[[ 80 -36]
 [ 45 -27]]
->
[-36  45]

[[-40  44]
 [ -3  69]
 [ 12  55]]
->
[44 -3]

[[ 41  28  -7]
 [ 54  30 -16]
 [-85 -50  33]
 [-63 -41  16]
 [-45 -33   7]]
->
[ -7  30 -85]

[[  9 -28 -31]
 [ 65 -34 -36]
 [-61  34  32]]
->
[-31 -34 -61]

[[ 11  -9  63 -30 -77]
 [ 80 -52 -74 -38 -54]]
->
[-77 -38]

[[ 65 -65]
 [-49  53]
 [-47  22]
 [  5 -21]]
->
[-65 -49]

[[ 11 -47 -20  76]
 [-26  34   3 -27]
 [-40  44  49 -35]
 [ 18  15  -8   4]]
->
[76  3 44 18]
---
[[ 19 -17 -40 -21   1  -1  50 -26 -67  13   3  42   6 -18 -84]
 [-42   9   2 -27  18 -68  60 -59  -3  77 -41 -20  21   5 -18]
 [-21  31  -1   0 -38  20 -65 -15   2 -33 -17  -5  -2 -35 -41]
 [ -4  -5 -44 -19  14 -17  27 -48 -17 -12   8 -26   5 -27  58]
 [-61 -21  50 -43  -5 -15  23  19 -46  -6  -5  -2   8  24 -24]]
->
[[-21  31  -1   0 -38  20 -65 -15   2 -33 -17  -5  -2 -35 -41]
 [-42   9   2 -27  18 -68  60 -59  -3  77 -41 -20  21   5 -18]
 [ -4  -5 -44 -19  14 -17  27 -48 -17 -12   8 -26   5 -27  58]
 [ 19 -17 -40 -21   1  -1  50 -26 -67  13   3  42   6 -18 -84]
 [-61 -21  50 -43  -5 -15  23  19 -46  -6  -5  -2   8  24 -24]]

[[-80  73]
 [-62  49]
 [-57  44]
 [-83  77]
 [-62  42]
 [ 13 -25]]
->
[[-83  77]
 [-80  73]
 [-62  49]
 [-57  44]
 [-62  42]
 [ 13 -25]]

[[ -7 -71   1  53]
 [ 35  49   2  48]
 [ 28  44  47 -54]
 [-12  16 -22 -54]
 [ 27 -61 -58  25]
 [ 50  71  -8  67]
 [ 66  63 -60 -48]
 [ 46  18  42  19]
 [ 29  -9 -39 -40]
 [ -7 -37 -47 -52]]
->
[[ 50  71  -8  67]
 [ 66  63 -60 -48]
 [ 35  49   2  48]
 [ 28  44  47 -54]
 [ 46  18  42  19]
 [-12  16 -22 -54]
 [ 29  -9 -39 -40]
 [ -7 -37 -47 -52]
 [ 27 -61 -58  25]
 [ -7 -71   1  53]]

[[-28 -82  61 -21]
 [ 33  18 -66 -25]
 [ 27  19 -43 -48]
 [-51 -54  19   9]]
->
[[ 27  19 -43 -48]
 [ 33  18 -66 -25]
 [-51 -54  19   9]
 [-28 -82  61 -21]]

[[  3  24  -8  23   8  17 -27 -16   6  -2  -9 -20]
 [-34  43 -40  37  -3   2 -15  -1 -26   5  30 -22]
 [-33  18 -68  -9   6  19 -11 -18 -27   6  27 -47]
 [-32 -56 -24  -5  -2   3   4  10 -13  -1   5   2]
 [-16  26 -10  45 -12 -40  14  18 -50  10  -5  -6]
 [-15  34 -37  25  16  34 -16 -14 -18  -4  28   9]
 [-56  40 -52  27   6   9  -8  21 -25  12  47 -25]]
->
[[-34  43 -40  37  -3   2 -15  -1 -26   5  30 -22]
 [-56  40 -52  27   6   9  -8  21 -25  12  47 -25]
 [-15  34 -37  25  16  34 -16 -14 -18  -4  28   9]
 [-16  26 -10  45 -12 -40  14  18 -50  10  -5  -6]
 [  3  24  -8  23   8  17 -27 -16   6  -2  -9 -20]
 [-33  18 -68  -9   6  19 -11 -18 -27   6  27 -47]
 [-32 -56 -24  -5  -2   3   4  10 -13  -1   5   2]]

[[ 70 -40  77 -26  72  75 -44 -20  78  54 -35  66]
 [-54  37 -69  23 -64 -66  47  13 -71 -36  32 -50]
 [-35  18 -42   9 -38 -40  20   8 -42 -26  12 -32]
 [ 10 -15  21  -6  16  19 -28   2  21   1 -11   5]
 [-35  32 -50  14 -46 -44  37  11 -64 -19  26 -32]]
->
[[-54  37 -69  23 -64 -66  47  13 -71 -36  32 -50]
 [-35  32 -50  14 -46 -44  37  11 -64 -19  26 -32]
 [-35  18 -42   9 -38 -40  20   8 -42 -26  12 -32]
 [ 10 -15  21  -6  16  19 -28   2  21   1 -11   5]
 [ 70 -40  77 -26  72  75 -44 -20  78  54 -35  66]]
